In the rows, 128 means zero.
Here are made-up things, facts about them, and rows of numbers that follow some of those facts. Name the thing behind each unnamed row.

Some things and their rows:
flibrun: [140 141 136  89 173 114 112 135  83 163  80 124 126  67 151 101 123 105
 122 117 170 120 144 139 164 133]
brusil: [129 141 162  59 179 119 119 189  75 149  89 127 150 100 141  44 163 125
 123 106 177  71 159 153 143 104]
zodra: [129 155 163  91 185 121 113 134  58 173  83 118 131  57 138  95 116  89
 133 121 159 104 162 146 149 131]
dadan: [164 123 174  83 165 126 112 145  80 162 134 119 179  96 193 113 123 113
  92  97 188 122 163  98 167 142]
bresuk: [131 140 132 101 160 130 123 129  91 166  93 131 127  69 160 118 120 111
 112 122 172 122 141 126 164 145]
klupan: [138 136 116  77 171 127 132 136  85 173  95 145 129  78 157  90 114 113
 118 127 174 117 145 148 162 118]
plaritir: [122 131 143  95 164 135 114 153 120 199 134 149 169 120 214  44 117 106
 102 108 192 126 159  93 148 109]
gotas: [135 164 139  46 154 105 129 114 107 143  79 165 129  63 175 126 118 118
 107 104 154 128 140 132 174 125]
mavir: [131 162 128  35 157 111 142 122 106 156  89 176 127  74 171 112 111 120
 110 115 158 120 151 144 170 110]
travi: [106 120 160 103 193 133 103 140  66 147 113 138 149 108 171 118 129 127
 108  79 141 110 124 133 167  97]
vutu: [138 145 151  95 193 129 107 145  89 156 128 115 187  86 199 127 127 115
  95 118 179 109 158 109 154 126]
pozol: [109 114  93  90 217 153 133 164  52 147 137 159 164 114 161 137 131 141
 118  98 165 100 125 144 180  67]
flilon: [164 131 127  71 203 113 108 123  89 156  87 137 138  52 145  84 125  89
 108 126 169 122 120 131 160 102]
brestil: [138 137 116  77 172 127 133 138  85 174  94 146 130  77 156  91 113 111
 119 126 175 118 146 147 161 117]
sosisken: [146 144 157  94 173 139 114 137  73 165 115 112 192  83 206 103 129 120
 110  96 176 126 159 120 156 128]
loklu: [157 131 120  81 173 107 112 132  89 158  74 130 127  70 159  88 128 110
 117 112 171 133 128 140 173 123]
veklam: [138 137 116  77 170 127 132 138  85 173  95 145 130  77 154  93 113 110
 118 125 176 118 146 148 162 119]

Some facts about the things:
fibri (α b)
brikal (Δ flitir) (Λ fuplos) (α c)
pozol (Δ stese) (Λ vutu) (α c)
gokluk (Δ goflun stutrur sosisken mobitun) (Λ mobitun) (α b)
skibin (Λ sotris) (α a)
travi (α c)
tume (Δ goflun tubruzam) (α a)
bresuk (α a)
vadaski (Λ vutu) (α a)
kuflil (α b)
kigros (Δ flitir leka) (α a)
fima (Λ fubro) (α b)
kotra (Λ trastuflus) (α c)
zodra (α a)
nutrer (Δ bregi brige gotas) (Λ ziklis) (α a)
goflun (α a)
ziflil (α a)
zoflastis (Λ kikli) (α c)
klepe (α b)
brestil (Δ flilon) (α a)
boskazor (Λ dadan) (α b)
pabenur (Δ drusagrus sapen) (α b)
kofik (Δ staklezan guku) (α b)
breflar (Λ fusta) (α c)
braves (Δ klepe) (Λ kovas) (α c)
flilon (Λ pasko) (α a)
brezu (Λ fuplos) (α c)
zeklam (Λ zodra) (α b)
fubro (Δ zodra)
brusil (Δ zodra vetras flibrun) (Λ fuplos) (α b)
fuplos (Δ pobos) (α b)
bopil (Λ zarer) (α c)
brige (α a)
plinanam (Δ tudrikluk muklok) (Λ pleflugem) (α a)
sapen (α a)
flitir (α a)
bemus (α b)
musibro (α a)
brebrir (Λ bidi) (α c)
diflus (Δ sibrusel) (α a)
guku (Λ mube) (α b)
saflo (Δ leka) (Λ bresuk) (α a)
pleflugem (α b)
risti (Λ bresuk) (α a)
drigo (Λ fikli) (α c)
bravom (Λ zozo) (α a)
klupan (Δ bresuk fibri) (α a)
pobos (α b)
sibrusel (Λ fubro) (α a)
mavir (Δ gotas) (α a)
mobitun (Λ stese) (α b)
grobu (Δ ziflil gotas) (α b)
trida (Λ trodar) (α b)
brupan (Δ zeklam) (α b)
fedo (α c)
vabra (Δ travi trodar bravom) (α a)
tubruzam (Λ vitel) (α a)
kastis (Λ klibim) (α c)
tudrikluk (Λ vadaski) (α a)
trastuflus (α a)
leka (Λ zodri) (α a)
vetras (α a)
gotas (α a)
kovas (Δ bidi kuflil) (α a)
pasko (Δ stese brebrir fati) (α c)
flibrun (α a)
stutrur (Λ bidi) (α a)
muklok (α b)
veklam (Δ fedo) (α a)
skeras (α c)
bregi (α b)
bidi (α a)
trosadur (Λ sotris) (α a)
drusagrus (α a)
zarer (α a)
fati (α a)
loklu (Λ bidi) (α a)
mafa (Λ plaritir) (α c)
staklezan (Λ sosisken) (α a)
plaritir (Δ kuflil)
sotris (α c)

Which thing is each row?
No name comes twice in this set of rows, the named rows included.
[144 133 114  93 169 132 124 129  81 161  93 135 135  64 157 113 124 113
 116 120 178 128 130 131 172 133]	fati
[153 122  99  73 172 112 130 139 104 167  84 128 122  95 165 100 108 141
  97 144 164 113 140 186 153 124]	saflo
[118 157 163  32 145 135 145 152 114 132 101 171 156  93 172  84 158 143
  98  98 170  87 143 136 152 106]	grobu
[131 157 111  41 162 102 133 134 109 152  81 166 123  80 171 109 117 125
 112 119 160 124 147 147 176 111]	nutrer
[154 142 102  74 189 120 130 141  86 164  81 144 135  74 158  89 117 106
 120 124 172 115 140 155 154 103]	plinanam
[120 109 142  91 198 131 104 145  58 146 110 139 152 107 171 104 139 132
 116  77 149 122 112 134 181  86]	brebrir
[158 114 120  73 171 125 138 120 105 174  90 125 128  90 163  96 100 142
  86 152 156 113 138 196 137 128]	kigros
[158 122 129  88 169 120 123 117 100 163  84 117 129  76 164 108 112 129
  92 136 160 120 130 170 146 140]	flitir
[123 142 176  64 192 119 108 159  62 187 124 115 180  94 178  63 124 109
 124 119 170 106 191 134 155 111]	fubro
[123 135 127 100 148 136 129 131 121 201  98 168 115  95 174  41 108  93
 114 115 182 133 138 115 148 119]	kovas
[129 101 141  78 201 126 117 143  77 154 108 138 147 132 173  98 115 152
  94 102 129 101 124 186 151  78]	brikal

Now the same things, written a new way:
Some things and their rows:
fubro: [147 150 126  84 127 128 137 154 111 115 136 128 143 127 113 151 100 139
 129 104  98 124 116 114 145 118 167 112 136 114 132 152 137 143]
grobu: [127 138 119  83 113 117 135 135 118  90 135 129 153 124 105 152 116 137
 136 113  96 126 139 105 140 130 180 107 136 121 135 132 132 150]
goflun: [123 143 129 143 153 150 136 122 110  99 126 147 150 118 128 134 111 145
 101 106 107 120 125 112 147 115 124 113 132 113 117 152 137 118]
loklu: [130 130 119 120 137 134 135 123 108 117 135 146 141 128 138 146 112 144
 115 109 112 120 132 121 156 125 146 112 133 115 143 150 138 112]
ziflil: [124 138 126 137 147 141 135 133 112  99 131 141 156 106 128 137 112 145
 106 106 109 117 130 115 151 112 105 111 135 113 116 155 136 124]
zodri: [135 155 127  95 137 134 138 137 110 112 143 134 145 131 114 142 107 140
 114 104  95 129 120 113 144 119 187 113 135 112 133 154 138 139]
pabenur: [130 134 117  47 109 140 137 133 112  97 116 148 155 142 108 139 128 135
 116 107 100 122 133 103 130 126 170 103 133 119 139 137 135 170]
fima: [127 135 124  93 117 158 134 124 116  94 126 139 146 131 108 132 122 135
 130 113  94 139 131 106 146 140 212 111 136 125 136 141 128 142]
zozo: [135 155 127  95 137 135 138 136 110 112 143 134 145 130 113 143 107 140
 114 104  95 129 120 113 144 119 186 113 135 112 133 153 138 139]
musibro: [129 141 125 127 142 137 136 129 112 107 124 140 145 124 130 152 110 145
 111 106 110 119 127 112 150 111 117 111 131 114 125 146 139 124]
kovas: [138 145 124 122 139 131 137 122 112 115 118 135 128 149 131 166 102 144
 119 106 113 125 120 108 151 111 145 112 124 119 133 131 143 120]
flitir: [116 144 125 129 144 145 136 113 110 103 127 144 150 112 129 154 128 146
 100 100 105 124 135 114 156 108 119 110 132 112 128 148 138 122]
kotra: [136 154 113 106 149 122 131 128 112 155 119 130 139 124 125 135 126 130
 128 105  90 143 123 115 129 132 181 114 138 120 133 166 134 148]
bemus: [123 143 123  93 124 136 136 122 114  87 131 138 151 132 104 135 117 136
 122 113  95 127 132 102 135 134 203 109 134 121 130 134 132 145]
sapen: [127 134 124 101 143 163 137 130 106 106 112 160 158 123 131 124 124 143
  87  99 113 113 124 113 142 109  98 107 132 110 117 161 139 143]
braves: [158 153 111 101 149 108 130 140 115 162 117 119 128 151 128 129 102 126
 139 109 102 143 108 111 130 137 218 116 131 132 128 154 139 149]
sotris: [139 162 113 106 151 111 131 131 108 145 116 128 140 118 119 138 124 130
 127 101  90 131 119 110 125 125 166 113 137 120 122 160 135 149]

Rows to name:
No name comes twice in this set of rows, the named rows included.
[121 147 123  81 117 138 137 111 112  93 120 142 136 153 105 156 121 137
 125 112  92 131 133  99 131 130 205 109 130 119 145 125 134 144]	kofik
[142 160 127  89 134 130 139 130 111 121 137 129 129 155 115 156 101 139
 122 105  98 134 114 109 144 120 214 114 128 117 140 140 142 136]	plaritir
[120 143 117  74 113 128 136 115 115  95 133 132 150 131 106 155 133 135
 122 106  96 134 143 104 148 126 207 105 132 125 142 126 135 152]	brupan
[144 158 112 108 147  85 131 148 114 148 124 118 140 121 120 150 107 132
 143 109  92 127 122 112 118 127 151 113 139 118 127 157 136 149]	pasko
[132 153 131 112 149 123 140 144 116 104 152 133 153 124 112 114 100 144
 112 113  97 132 122 111 138 126 172 118 139 108 126 166 136 136]	stese
[128 156 130 110 148 149 138 130 109 105 145 141 149 125 112 124 110 140
 104 104  92 128 119 113 141 123 193 115 136 111 124 160 136 134]	sosisken
[134 161 112 105 154 104 132 129 109 146 122 129 142 123 120 137 123 131
 123 103  90 131 123 111 121 125 169 113 137 118 124 159 137 150]	skeras
[124 135 129 141 147 167 135 122 112 108 123 148 146 119 133 131 115 144
 105 107 107 130 125 117 156 120 136 114 133 115 127 158 134 117]	tubruzam
[124 132 122 133 147 149 135 117 106 110 137 154 146 121 136 128 114 144
 105 109 109 120 130 120 153 129 151 114 134 112 136 157 135 107]	stutrur
[113 141 128 100 129 177 136 103 112  92 121 154 142 145 108 121 128 136
 112 113  89 143 130 104 136 142 228 113 134 120 140 143 129 136]	guku
[123 136 124  83 115 135 137 122 123 101 128 135 143 143 110 136 121 138
 131 118  96 148 138 105 144 139 204 112 135 121 152 140 132 146]	gokluk

Now the same things, written a new way:
Known rows:
stese: [166  75 193 175 154 102  95 132 141  71 126 128 102 119 112 138 154 112
 105 148  99 125 149 129 100  88 182 143 190 131]
nutrer: [129 129  81 115 111 170 145 141 126 140 108 156 157 124 148 104 155 139
 142  81 150 148 107 101 162 132  79 108  89 117]
sosisken: [152  56 206 174 133  93  83 130 119  83 138 127 115 111 141 151 121  99
 101 147 103 122 153 124  94  87 193 138 179 136]
bopil: [ 90 179 162 127 135  73 168 126 140 159 163 153 114  88 110 117  83 152
 123 161  44 118 168 118 144 140 126 207 134  96]
tubruzam: [100 158 108 114 108 160 103 108 172 149 105 104 125 145 134 131 123 123
 133 111 179 140 111 111 115 189  75  99  93 167]
veklam: [163 157  86 111 143 154 134 122  92 135  99 135 131 149 131 111 139 158
 152 102 147 148  80 125 170 113 109  98  93  85]
diflus: [130 162  79 100 120 145 144 130  95 146 102 126 140 154 144 121 149 141
 144  96 172 152 115 138 135 136 109  96  86 131]
stutrur: [105 148 109 127  98 156 103 107 171 152 106 111 136 148 133 120 103 128
 135 106 182 136 115 111 109 182  74 107  86 173]
gotas: [108 151  99 120 131 156 106 117 143 144  95  95 126 142 136 108 118 134
 137  98 181 143 116 113 118 179  92 108  88 177]
bemus: [111  97 123 147 110 149 125 139 137 111 115 103 119 139 107 124 150 104
 127 121 137 154 142 139 103 142 148 118 113 153]
ziflil: [158 148  92 111 147 127  94 109 136 161 118 122 123 143 147 123 100 146
 140 114 182 127 101 131 146 153  89 100 127 142]
loklu: [139 153  88 106 107 141 117 112 130 171 132 138 132 155 140 123 101 140
 145 128 167 136  98 139 150 135  81  99 110 109]
brupan: [103  70  94 110 114 138 148 142 110 150 189 109 115  98 130 118 122  85
 123 136 115 137 135 157 164 122 176 122 122 116]
brebrir: [100 197 180 147 135  88 133 118 155 150 152 141 102 106 109 115  66 156
 113 163  53 114 151 105 132 136 106 209 147 101]
kastis: [103 175 158 135 113  72 179 141 153 146 146 166 133  98 114 108 124 141
 115 153  61 117 177 109 113 146 102 210 135 125]
sapen: [144 149 104 107 136 122  97 107 139 164 124 116 131 143 149 135  95 139
 143 123 175 108  94 132 140 153  92  91 124 144]
saflo: [105 134  52  83  98 160 154 135 103 191 164 127 120 114 144  92 110 122
 135 111 143 154 109 143 188 153 104 116  92 102]

Rows to name:
No name comes twice in this set of rows, the named rows included.
[ 83 175 127  95 123 186 112  89 159 128 158 116 137 158 172 183 105 126
 148 134 179  83  73 123 141 131 105  77 137 110]	tudrikluk
[173 120 100 114 146 129 109 129 139 156  84 103 109 127 140  61 123 122
 132 112 162 120  98 106 128 181  66 122 112 184]	bresuk
[139 157  76 114 130 166 136 137  98 139  77 108 129 145 125  71 152 140
 129  88 160 176 118 126 133 156  95 118  72 150]	klupan
[154 156  98 117 140 152 131 118  94 134  92 138 131 167 126 111 139 167
 162 113 138 136  69 120 166 107 103  93  85  76]	brestil
[ 92 172 194 142 110 126 151 129  75 108 110 188 156 102 157 127  74 155
  99 117  80 114 167  89 117  96 118 214 140 111]	kotra

